Where the symbols take the states:
g: w94->w36, w11->w633, w135->w592, w890->w590, w903->w135, w221->w521, w361->w266, w524->w339, w936->w887, w721->w627, w999->w506, w820->w999, w644->w687, w992->w559, w739->w64, w732->w29, w540->w437, w106->w389, w692->w928, w298->w7, w266->w319, w924->w1, w216->w72, w592->w147, w629->w667, w347->w298, w36->w428, w633->w114, w64->w102, w72->w811, w287->w453, w759->w221, w439->w747, w610->w759, w559->w936, w33->w890, w389->w992, w802->w935, w627->w362, w880->w644, w129->w11, w428->w903, w521->w837, w451->w880, w647->w732, w605->w106, w453->w802, w506->w756, w77->w32, w8->w274, w274->w610, w687->w344, w935->w390, w29->w216, w746->w896, w899->w548, w857->w77, w756->w739, w548->w904, w32->w540, w339->w54, w12->w605, w842->w33, w706->w8, w809->w439, w390->w899, w155->w361, w362->w647, w344->w842, w887->w924, w904->w94, w977->w347, w896->w12, w849->w129, w102->w977, w590->w356, w263->w692, w811->w629, w928->w820, w54->w746, w114->w721, w319->w287, w837->w263, w437->w849, w7->w155, w667->w524, w1->w451, w147->w809, w356->w315, w747->w857, w315->w706
j: w94->w437, w11->w524, w135->w633, w890->w928, w903->w11, w221->w347, w361->w903, w524->w1, w936->w315, w721->w746, w999->w287, w820->w319, w644->w221, w992->w590, w739->w935, w732->w106, w540->w72, w106->w33, w692->w361, w298->w94, w266->w135, w924->w8, w216->w992, w592->w114, w629->w887, w347->w904, w36->w849, w633->w339, w64->w390, w72->w559, w287->w147, w759->w977, w439->w362, w610->w102, w559->w356, w33->w692, w389->w890, w802->w439, w627->w896, w880->w759, w129->w667, w428->w129, w521->w298, w451->w610, w647->w605, w605->w842, w453->w809, w506->w453, w77->w29, w8->w739, w274->w64, w687->w521, w935->w747, w29->w389, w746->w644, w899->w77, w857->w732, w756->w802, w548->w32, w32->w216, w339->w451, w12->w344, w842->w263, w706->w756, w809->w627, w390->w857, w155->w428, w362->w12, w344->w837, w887->w706, w904->w540, w977->w548, w896->w687, w849->w629, w102->w899, w590->w820, w263->w155, w811->w936, w928->w266, w54->w880, w114->w54, w319->w592, w837->w7, w437->w811, w7->w36, w667->w924, w1->w274, w147->w721, w356->w999, w747->w647, w315->w506
p: w94->w629, w11->w451, w135->w54, w890->w319, w903->w339, w221->w94, w361->w633, w524->w610, w936->w756, w721->w687, w999->w809, w820->w147, w644->w298, w992->w999, w739->w857, w732->w890, w540->w936, w106->w928, w692->w135, w298->w849, w266->w114, w924->w64, w216->w356, w592->w746, w629->w8, w347->w437, w36->w667, w633->w880, w64->w77, w72->w315, w287->w627, w759->w904, w439->w605, w610->w548, w559->w506, w33->w266, w389->w820, w802->w647, w627->w344, w880->w347, w129->w1, w428->w524, w521->w36, w451->w977, w647->w33, w605->w692, w453->w362, w506->w439, w77->w992, w8->w390, w274->w899, w687->w7, w935->w732, w29->w590, w746->w521, w899->w216, w857->w389, w756->w747, w548->w72, w32->w559, w339->w759, w12->w263, w842->w361, w706->w935, w809->w12, w390->w29, w155->w11, w362->w842, w344->w155, w887->w739, w904->w811, w977->w540, w896->w837, w849->w924, w102->w32, w590->w287, w263->w903, w811->w706, w928->w592, w54->w221, w114->w644, w319->w721, w837->w428, w437->w887, w7->w129, w667->w274, w1->w102, w147->w896, w356->w453, w747->w106, w315->w802
h: w94->w849, w11->w339, w135->w114, w890->w820, w903->w633, w221->w298, w361->w135, w524->w451, w936->w706, w721->w896, w999->w453, w820->w287, w644->w521, w992->w356, w739->w390, w732->w389, w540->w811, w106->w890, w692->w266, w298->w36, w266->w592, w924->w274, w216->w559, w592->w721, w629->w924, w347->w94, w36->w129, w633->w54, w64->w899, w72->w936, w287->w809, w759->w347, w439->w647, w610->w977, w559->w315, w33->w928, w389->w590, w802->w747, w627->w12, w880->w221, w129->w524, w428->w11, w521->w7, w451->w759, w647->w106, w605->w33, w453->w439, w506->w802, w77->w216, w8->w64, w274->w102, w687->w837, w935->w857, w29->w992, w746->w687, w899->w32, w857->w29, w756->w935, w548->w540, w32->w72, w339->w880, w12->w842, w842->w692, w706->w739, w809->w362, w390->w77, w155->w903, w362->w605, w344->w263, w887->w8, w904->w437, w977->w904, w896->w344, w849->w667, w102->w548, w590->w999, w263->w361, w811->w887, w928->w319, w54->w644, w114->w746, w319->w147, w837->w155, w437->w629, w7->w428, w667->w1, w1->w610, w147->w627, w356->w506, w747->w732, w315->w756
d: w94->w904, w11->w129, w135->w903, w890->w33, w903->w428, w221->w759, w361->w155, w524->w667, w936->w559, w721->w114, w999->w820, w820->w928, w644->w880, w992->w389, w739->w756, w732->w647, w540->w32, w106->w605, w692->w263, w298->w347, w266->w361, w924->w887, w216->w29, w592->w135, w629->w811, w347->w977, w36->w94, w633->w11, w64->w739, w72->w216, w287->w319, w759->w610, w439->w809, w610->w274, w559->w992, w33->w842, w389->w106, w802->w453, w627->w721, w880->w451, w129->w849, w428->w36, w521->w221, w451->w1, w647->w362, w605->w12, w453->w287, w506->w999, w77->w857, w8->w706, w274->w8, w687->w644, w935->w802, w29->w732, w746->w54, w899->w390, w857->w747, w756->w506, w548->w899, w32->w77, w339->w524, w12->w896, w842->w344, w706->w315, w809->w147, w390->w935, w155->w7, w362->w627, w344->w687, w887->w936, w904->w548, w977->w102, w896->w746, w849->w437, w102->w64, w590->w890, w263->w837, w811->w72, w928->w692, w54->w339, w114->w633, w319->w266, w837->w521, w437->w540, w7->w298, w667->w629, w1->w924, w147->w592, w356->w590, w747->w439, w315->w356

In the rows, 501 means zero.

The rows follow the links: the fewer symbols apart two states are, the more alike their rows tend to be.

Each row, then its state:
[480,833,273,319,503,644,744,384,251,588,541,691,295,739,694,383,690,606,739,446,471,245,510,384,750,519,214,526,483,405,422,550,236,483,383,422,584,622,639,427,647,349,583,310,608,576,456,564,536,559,285,461,505,922,390,426,441,493,364,594,400,649,548,548,615,329]; state w315
[767,345,441,465,543,655,371,542,336,701,466,579,562,543,404,147,631,491,694,402,449,322,534,524,415,365,299,397,369,678,392,508,469,459,363,387,665,714,664,742,588,257,699,619,722,837,598,708,255,620,785,222,653,491,407,503,477,325,345,696,425,485,430,583,387,611]; state w732
[418,174,828,510,352,365,383,593,728,331,398,307,655,173,258,603,323,580,326,529,746,768,572,559,398,487,674,706,396,481,469,397,441,562,602,764,373,353,341,320,489,713,341,637,419,386,446,579,672,397,597,523,536,166,788,625,498,537,618,546,569,428,473,281,529,594]; state w339
[526,79,718,568,411,273,298,546,767,343,430,315,592,207,292,645,297,532,331,423,650,723,479,580,400,527,842,699,522,624,423,486,507,570,556,629,397,409,329,496,327,647,187,598,395,333,563,522,542,488,528,579,593,200,674,707,498,536,637,465,662,347,479,433,561,646]; state w298
[430,509,484,772,633,407,390,593,676,496,582,389,628,504,531,714,384,272,266,674,328,683,458,600,259,536,724,252,677,543,759,503,984,493,666,438,417,364,422,652,333,603,576,589,358,369,520,225,445,441,641,652,338,227,428,407,607,561,620,266,592,429,488,559,269,571]; state w135
[358,546,422,528,492,295,651,381,597,365,560,493,352,508,658,801,397,555,441,426,506,546,380,475,697,672,806,665,739,460,461,635,441,571,528,491,392,400,369,385,276,619,119,292,322,138,525,337,621,504,73,763,445,674,527,624,469,640,611,287,639,521,572,557,742,406]; state w667
[472,113,800,502,374,344,325,571,750,350,408,293,633,170,292,614,309,554,312,484,725,754,559,575,396,479,718,711,430,515,443,417,460,579,566,711,393,386,328,386,450,701,293,642,405,369,480,546,616,410,564,548,563,163,755,653,499,556,644,532,618,398,484,313,562,626]; state w880
[515,290,628,261,307,446,556,414,501,390,427,519,400,348,424,423,472,754,633,312,772,480,536,435,705,506,484,888,385,470,209,502,31,582,368,667,504,542,447,285,580,513,219,425,552,472,496,742,634,516,277,450,674,661,716,704,382,506,477,663,511,535,521,371,801,460]; state w102
[485,825,326,297,479,665,741,396,244,588,515,702,311,710,644,354,705,611,750,448,511,257,513,366,731,493,163,515,433,405,408,504,203,474,371,456,612,629,656,388,704,360,624,356,656,635,452,616,537,525,340,434,513,904,428,424,424,469,355,638,369,672,560,501,607,339]; state w756
[305,601,511,348,388,389,710,394,523,325,502,529,339,484,609,664,481,680,524,418,682,513,479,394,783,615,535,800,533,348,387,537,162,583,476,622,432,441,407,190,504,625,207,285,411,277,423,503,735,451,85,659,481,767,644,617,440,615,547,487,523,588,581,394,812,322]; state w904
[305,429,817,482,350,458,495,607,656,333,431,329,609,261,357,668,372,552,319,645,735,744,633,504,425,492,535,650,377,328,563,317,457,545,658,788,361,289,343,175,596,777,464,599,402,380,336,528,762,314,547,591,438,245,763,514,545,599,642,524,506,500,513,217,528,489]; state w7
[604,625,173,480,583,484,617,326,381,573,567,680,262,721,729,432,598,535,696,312,323,286,340,423,725,591,539,504,704,613,377,724,397,485,317,262,598,647,574,682,392,326,326,270,547,450,637,476,337,656,213,528,563,907,310,561,439,474,393,443,525,547,538,769,658,432]; state w739
[523,398,553,746,608,441,295,618,683,547,540,368,687,467,433,612,393,295,281,646,348,670,469,626,190,499,705,252,625,594,712,482,970,460,671,457,444,398,449,713,338,564,577,652,408,448,553,292,383,478,752,563,418,125,430,439,599,509,610,319,565,377,463,562,241,645]; state w263
[350,499,590,270,342,423,684,413,489,349,427,549,352,407,523,564,500,734,567,386,742,495,525,392,755,561,480,843,433,364,317,505,83,576,434,666,443,467,445,179,571,603,241,349,483,355,424,607,727,455,148,578,561,724,682,626,410,574,520,579,499,598,561,347,821,347]; state w629
[586,303,649,702,559,514,227,657,639,548,487,351,737,373,310,489,406,302,330,629,433,665,565,632,150,388,581,302,439,611,651,399,871,469,610,529,477,437,477,690,482,538,691,749,484,602,527,422,396,467,900,438,483,44,503,448,597,459,567,487,519,376,423,501,193,708]; state w721

Each walk starts at a row. The symbols on each line, taken left to right, move it on to the next state.
Each answer is a row, close to the row of the state it stands for.
new walk
[244,525,799,462,368,461,539,597,645,321,459,365,618,304,386,689,387,535,321,658,732,743,628,512,449,484,529,611,401,263,620,328,461,548,661,762,349,294,351,150,603,788,514,590,386,366,313,470,803,281,505,622,385,280,737,469,552,616,650,491,482,544,527,230,515,458]
h d g p j p d j j j: [757,373,482,415,536,680,401,519,345,670,443,589,527,504,408,127,642,542,703,430,473,308,540,512,442,363,261,454,304,628,347,486,391,449,351,435,668,710,648,677,639,282,691,606,715,862,583,753,310,625,780,190,665,530,447,488,443,325,347,734,397,497,444,544,425,605]
p h p j p g: [572,309,603,713,577,502,264,634,643,549,497,338,738,393,343,517,402,294,324,618,400,689,521,644,172,439,645,283,512,601,681,434,914,466,640,494,469,443,460,703,404,542,638,735,450,561,543,400,382,476,867,475,465,78,478,454,616,483,570,439,554,359,437,530,234,683]
new walk
[537,129,581,649,480,215,342,488,757,371,494,377,531,304,422,691,301,503,328,384,511,663,394,572,445,579,927,664,657,652,435,594,594,557,521,517,402,405,343,592,215,624,121,481,326,229,621,393,472,554,391,634,558,317,582,715,492,563,645,350,693,345,502,551,622,612]
p h j j h d p g d: [636,545,485,278,459,698,545,511,270,626,440,617,467,565,446,143,663,626,711,455,577,301,605,439,577,386,141,529,272,494,361,440,219,477,357,521,644,672,675,484,761,329,724,538,721,826,483,768,444,550,638,245,625,661,503,460,433,359,339,773,361,581,470,442,509,494]
g h j h g g: [543,762,182,433,566,544,688,334,323,570,574,715,257,763,759,441,631,550,715,364,377,265,411,409,749,578,424,500,638,518,401,653,334,478,345,313,591,654,622,557,498,331,434,261,549,496,563,490,427,628,200,552,494,967,308,500,446,492,376,478,460,614,553,686,660,357]
new walk
[198,681,709,497,430,486,596,595,634,339,495,365,582,391,466,773,410,483,306,721,649,715,614,478,447,535,506,521,447,260,712,338,563,518,699,729,366,255,381,153,566,768,564,530,369,327,283,364,802,270,457,688,314,333,657,407,578,641,639,411,477,576,531,262,462,401]
g h g p g j j: [389,249,832,461,376,401,404,606,677,326,400,292,616,210,282,624,335,570,316,562,768,755,611,541,406,464,587,697,361,418,515,370,429,575,624,749,388,328,325,264,519,740,389,637,425,394,402,555,703,353,579,563,510,186,775,599,513,566,634,555,540,443,505,236,527,544]
g p j d j g g d: [302,609,470,400,409,369,729,380,555,331,500,537,332,492,635,702,469,669,502,432,644,534,459,415,772,637,600,765,596,374,421,574,235,575,472,584,402,405,395,221,433,624,195,299,401,216,408,458,723,452,68,705,456,775,608,600,459,621,543,418,534,573,591,449,811,313]
new walk
[414,391,446,587,517,257,532,404,671,349,554,478,392,470,619,798,355,504,387,393,477,604,356,501,615,652,882,623,758,562,482,634,539,561,503,451,413,414,339,512,232,602,109,341,313,146,580,326,528,534,186,754,456,575,506,658,503,630,622,268,665,444,543,598,699,464]
d g d p h: [721,107,527,383,396,397,415,414,518,459,427,533,432,350,403,332,491,708,644,213,617,405,438,482,626,491,608,799,449,686,130,609,158,560,290,505,544,659,484,579,425,394,168,447,558,513,655,736,414,661,377,361,779,601,590,750,373,428,449,645,579,410,464,554,748,569]
g p d h d h: [522,733,406,271,464,707,673,435,246,603,499,664,365,638,574,259,672,642,744,476,565,274,578,394,678,434,133,538,346,413,396,480,186,479,383,495,603,643,667,384,756,362,670,433,695,732,442,688,550,527,459,328,557,800,465,443,430,442,365,705,329,654,525,469,585,379]
new walk
[726,421,503,371,478,681,427,518,314,655,435,595,531,524,383,124,646,560,727,437,515,321,570,486,471,354,198,497,302,582,348,462,323,445,365,485,632,708,653,601,697,282,710,598,716,853,535,775,375,599,727,195,667,563,472,493,444,329,326,761,391,502,451,509,454,568]
h j p d h d j j j: [541,90,619,642,474,234,307,504,775,353,472,344,557,274,378,660,300,511,333,378,561,700,424,563,412,568,906,663,623,657,417,577,572,574,530,534,389,407,308,580,248,625,128,533,345,256,603,440,485,532,431,617,568,269,624,703,484,558,621,384,691,348,495,528,595,633]
j p h j p h: [496,809,228,365,524,606,749,379,265,573,555,732,273,748,726,402,692,584,726,429,426,240,464,388,767,544,280,510,542,438,408,585,266,462,389,360,593,625,644,463,573,356,548,281,603,562,486,544,485,596,228,480,479,957,379,434,436,498,351,539,420,662,555,590,645,317]
new walk
[547,62,704,595,448,246,313,531,760,360,451,341,592,225,360,642,267,500,337,407,598,717,445,597,395,543,868,687,562,655,416,526,539,563,540,574,431,419,301,559,283,628,165,552,363,280,587,479,495,511,488,584,584,233,658,710,494,544,648,419,674,347,481,480,586,654]
p j d g h j: [735,132,427,458,464,367,403,392,519,531,464,564,395,436,472,338,484,642,667,190,533,394,381,491,633,520,657,721,553,748,176,647,254,519,282,401,594,669,505,685,346,363,156,419,562,487,694,663,307,709,360,421,756,669,490,758,385,414,444,562,603,407,484,655,701,578]
h g d d p j: [786,386,415,501,573,650,350,525,366,707,475,592,541,559,433,165,625,456,677,438,364,309,485,532,389,392,347,385,408,700,408,531,529,435,358,352,655,736,644,807,549,243,714,628,689,816,641,656,216,648,801,227,645,489,375,494,482,325,348,641,453,446,430,644,349,645]
new walk
[497,778,389,258,470,692,706,428,245,599,498,672,351,686,605,309,694,622,753,449,545,265,566,392,715,476,135,536,376,378,411,493,184,501,361,484,598,639,669,389,722,346,650,404,671,694,440,656,529,521,391,380,522,866,455,419,444,438,351,669,340,653,525,472,603,357]
j g g d g d g j: [555,671,463,265,458,709,640,463,242,614,451,659,415,614,519,230,688,632,743,473,573,268,578,408,656,421,133,554,285,407,368,449,175,488,365,532,613,650,665,387,782,340,703,482,698,783,450,734,515,527,503,287,563,775,486,438,426,415,335,740,334,620,497,431,544,414]
j g j h j j d: [592,313,680,643,547,538,245,676,583,561,467,355,747,370,289,442,429,353,353,647,479,648,578,630,168,375,520,317,396,575,677,371,811,476,619,553,494,470,478,625,511,535,727,775,506,645,503,506,401,440,930,373,495,53,534,449,592,433,542,504,500,379,429,430,232,696]
